Here is a tiny trained network, its code and every weight. The questions are about switching its units off for an input and a class, where a switched-off unit gives its printed mean instead of its output.

import numpy as np


def w(rows, s, z=0):
    codes = np.array(rows[::2]) - 128.0
    scale = np.full(codes.shape[1], s)
    scale[-1] = z or s
    return codes * scale


def norm(h):
    return h / np.sqrt((h * h).mean(-1, keepdims=True) + 1e-5)


def f(y):
    return np.maximum(y, 0)


def log_softmax(a):
    a = a - a.max(-1, keepdims=True)
    return a - np.log(np.exp(a).sum(-1, keepdims=True))


def net(x, mask):
    res = np.array(x, float).reshape(1, 5) / 4 @ E
    u = 0
    for l in range(3):
        y = f(norm(res) @ A[l][:, :-1].T + A[l][:, -1])
        res = res + np.where(mask[u : u + 10], y, B[l][:, -1]) @ B[l][:, :-1]
        u += 10
    return log_softmax(norm(res)[-1] @ U[:, :-1].T + U[:, -1])


A, B = {}, {}
E = w([
[131,173,112,143,164,151,70,184,147,112],'x0',
[167,166,145,23,161,175,175,182,84,193],'x1',
[98,192,122,230,138,138,123,68,101,255],'x2',
[77,121,34,156,48,36,146,223,75,138],'x3',
[43,157,157,97,130,130,124,117,96,90],'x4',
],0.0088)
A[0] = w([
[119,112,88,98,146,117,134,155,78,164,129],'0.n0',
[116,147,104,70,147,127,142,119,115,76,130],'0.n1',
[165,136,113,71,153,120,134,143,112,158,1],'0.n2',
[148,141,150,158,141,124,81,203,124,115,43],'0.n3',
[148,189,97,111,169,137,4,196,162,143,63],'0.n4',
[80,111,78,128,162,70,135,167,113,129,10],'0.n5',
[125,111,161,109,173,163,107,111,110,156,200],'0.n6',
[217,80,109,160,125,123,123,168,191,161,44],'0.n7',
[126,18,169,111,116,101,205,97,94,171,44],'0.n8',
[22,150,200,100,136,142,145,150,84,64,30],'0.n9',
],0.011,0.0036)
B[0] = w([
[168,191,137,127,110,136,91,100,120,128,223],'0.n0',
[112,134,124,107,175,109,172,149,122,108,231],'0.n1',
[167,197,106,118,93,175,148,131,91,97,191],'0.n2',
[130,89,139,136,82,167,140,139,158,146,174],'0.n3',
[69,54,171,140,104,197,158,126,98,127,239],'0.n4',
[168,121,198,132,81,72,97,157,125,150,207],'0.n5',
[151,159,128,139,65,82,90,160,83,144,254],'0.n6',
[175,134,176,174,138,91,247,79,162,118,227],'0.n7',
[78,61,172,138,97,227,125,179,135,134,233],'0.n8',
[135,177,162,209,140,117,181,120,137,111,242],'0.n9',
],0.011,0.0051)
A[1] = w([
[82,4,177,249,137,48,27,88,177,89,113],'1.n0',
[141,95,109,176,108,87,89,85,211,55,84],'1.n1',
[131,108,202,45,133,136,112,15,242,146,117],'1.n2',
[158,157,114,2,157,172,106,184,109,220,58],'1.n3',
[134,159,213,96,163,193,55,71,180,88,105],'1.n4',
[166,135,187,76,194,121,117,97,111,120,107],'1.n5',
[128,105,82,53,195,109,111,214,223,39,3],'1.n6',
[56,38,60,163,176,88,69,86,226,101,64],'1.n7',
[144,66,73,132,75,105,41,53,82,67,89],'1.n8',
[186,49,99,63,141,140,124,162,189,70,98],'1.n9',
],0.0081,0.0041)
B[1] = w([
[139,193,145,31,158,194,156,181,42,143,254],'1.n0',
[147,213,169,64,37,168,183,47,75,121,182],'1.n1',
[134,163,101,121,88,103,78,221,133,133,174],'1.n2',
[94,190,84,103,98,175,119,95,71,31,170],'1.n3',
[171,106,106,143,90,104,24,201,156,120,185],'1.n4',
[136,152,116,163,65,81,129,188,161,135,160],'1.n5',
[60,90,57,97,177,82,92,140,157,39,148],'1.n6',
[106,221,56,124,118,254,169,128,122,96,156],'1.n7',
[126,183,74,154,90,182,98,150,72,69,148],'1.n8',
[65,105,117,134,207,68,169,96,149,161,168],'1.n9',
],0.0083,0.0084)
A[2] = w([
[52,53,168,114,125,192,110,138,135,97,136],'2.n0',
[140,158,180,136,170,163,84,109,170,101,126],'2.n1',
[151,98,155,138,68,70,61,173,103,96,164],'2.n2',
[153,118,158,69,147,152,158,139,133,74,186],'2.n3',
[93,98,144,153,110,51,167,156,142,61,108],'2.n4',
[12,201,183,141,198,93,88,112,113,94,143],'2.n5',
[152,114,163,97,160,194,79,106,173,140,143],'2.n6',
[89,156,100,159,186,113,65,76,114,196,3],'2.n7',
[52,103,184,138,73,157,159,162,102,142,134],'2.n8',
[132,138,99,138,144,175,96,92,87,225,179],'2.n9',
],0.011,0.0031)
B[2] = w([
[95,77,120,180,142,211,123,151,148,196,174],'2.n0',
[155,88,110,114,50,56,149,159,81,181,156],'2.n1',
[177,135,54,111,140,89,48,95,136,229,192],'2.n2',
[45,168,86,181,168,103,88,44,105,144,218],'2.n3',
[152,136,86,116,176,128,121,74,162,163,183],'2.n4',
[196,100,145,152,123,123,254,108,183,171,184],'2.n5',
[75,102,109,147,78,93,141,209,117,160,147],'2.n6',
[115,113,45,56,192,134,129,96,163,111,144],'2.n7',
[169,70,162,129,161,151,53,158,165,104,248],'2.n8',
[61,76,60,72,208,71,135,108,185,34,195],'2.n9',
],0.0093,0.011)
U = w([
[111,235,123,111,98,195,166,141,69,89,190],'0',
[184,145,87,120,96,54,52,176,133,192,161],'1',
[94,34,140,152,141,203,120,177,159,150,167],'2',
[77,115,54,106,252,94,159,83,186,110,152],'3',
[202,136,185,184,141,105,243,120,177,148,136],'4',
[178,119,186,154,184,128,101,98,112,101,109],'5',
[114,106,201,116,132,77,103,89,125,68,3],'6',
],0.014,0.0048)

Each question gives the input, the list of numbers given to net, and the class t.
The units are the neurons (one row each of A and B). Each row of codes is followed by its name. A weight is (code - 128) times the scale printed after its matrix; where a second scale follows, it is the last column's (A, B and U).
mask holds one flag per neuron, layer by layer. A switched-off neuron (its flag False) gives its mean, the last column of its row in B, instead of its output. The means were averaged over made-up inputs and are rounded, as every weight is.
A unit's drop is (log p(t) with every unit on - log p(t) with that unit switched off) / (log p(t) with every unit on - log p(t) with every unit switched off).
The circuit of an input: a set's keep is (log p(t) with only the set's units on - log p(t) with every unit switched off) / (log p(t) with every unit on - log p(t) with every unit switched off). Starting from the 12 units with the biggest drops (on a tie, the unit counted first), units are removed one at a time, each time the one whose removal leaves the highest keep (on an exact tie, the one counted first), for as long as the keep stays at least 0.8.
circuit, biggest first: the units of the circuit, biggest drop first
top k neurons: the k neurons with the biggest drops, biggest first
top k neurons in layer l: the k neurons of layer l with the biggest drops, biggest first
input [-8,8,-4,-4,-2], class 0: circuit, biggest first => [1.n3]
input [-2,-2,0,6,-8], class 4: top 2 neurons in layer 0 => [0.n7 0.n6]
input [8,-6,1,1,-1], class 2: top 2 neurons in layer 0 => [0.n4 0.n3]
input [8,-8,-8,-8,-3], class 0: circuit, biggest first => [1.n1 1.n0]
input [3,-6,-6,-5,7], class 4: top 3 neurons => [0.n9 2.n5 0.n1]
input [0,6,2,6,8], class 4: circuit, biggest first => [0.n9 2.n5 1.n0]
input [6,4,-1,-1,7], class 4: top 3 neurons => [0.n9 2.n5 0.n8]
input [-6,-6,-7,4,8], class 4: top 2 neurons in layer 0 => [0.n9 0.n1]
input [-2,-7,-8,-8,1], class 1: top 3 neurons => [1.n4 1.n2 2.n2]
input [0,-6,-3,-2,5], class 0: top 3 neurons => [1.n1 1.n0 0.n7]
input [2,-5,2,-8,-7], class 1: top 2 neurons in layer 1 => [1.n2 1.n4]
input [-3,-7,-5,7,-5], class 0: circuit, biggest first => [1.n1 1.n0]
input [-4,-1,5,-3,-1], class 3: top 3 neurons => [2.n9 0.n4 0.n6]
input [8,-6,-8,-5,4], class 2: top neuron => [0.n4]
input [7,-2,-6,5,2], class 2: top 2 neurons in layer 0 => [0.n4 0.n3]
input [6,-4,3,-7,0], class 1: top 2 neurons => [1.n4 0.n8]
input [-7,-8,2,7,1], class 0: top 2 neurons in layer 0 => [0.n6 0.n4]
input [-2,4,5,-7,-7], class 1: top 3 neurons in layer 0 => [0.n9 0.n1 0.n4]
input [1,5,-1,-6,7], class 4: top 4 neurons => [0.n9 2.n5 0.n1 1.n0]
input [3,0,-6,-5,0], class 3: top 2 neurons => [0.n1 1.n9]
input [-1,-1,-3,0,6], class 4: circuit, biggest first => [0.n9]
input [1,5,-7,-6,7], class 3: top 2 neurons in layer 0 => [0.n1 0.n0]
input [-5,-5,0,4,2], class 0: top 2 neurons => [1.n0 0.n4]
input [1,-5,-7,3,-5], class 3: top 2 neurons in layer 1 => [1.n9 1.n6]
input [-8,-6,3,-5,-7], class 2: top 2 neurons => [0.n8 0.n9]
input [-4,4,6,3,-5], class 3: top 2 neurons => [2.n9 0.n4]
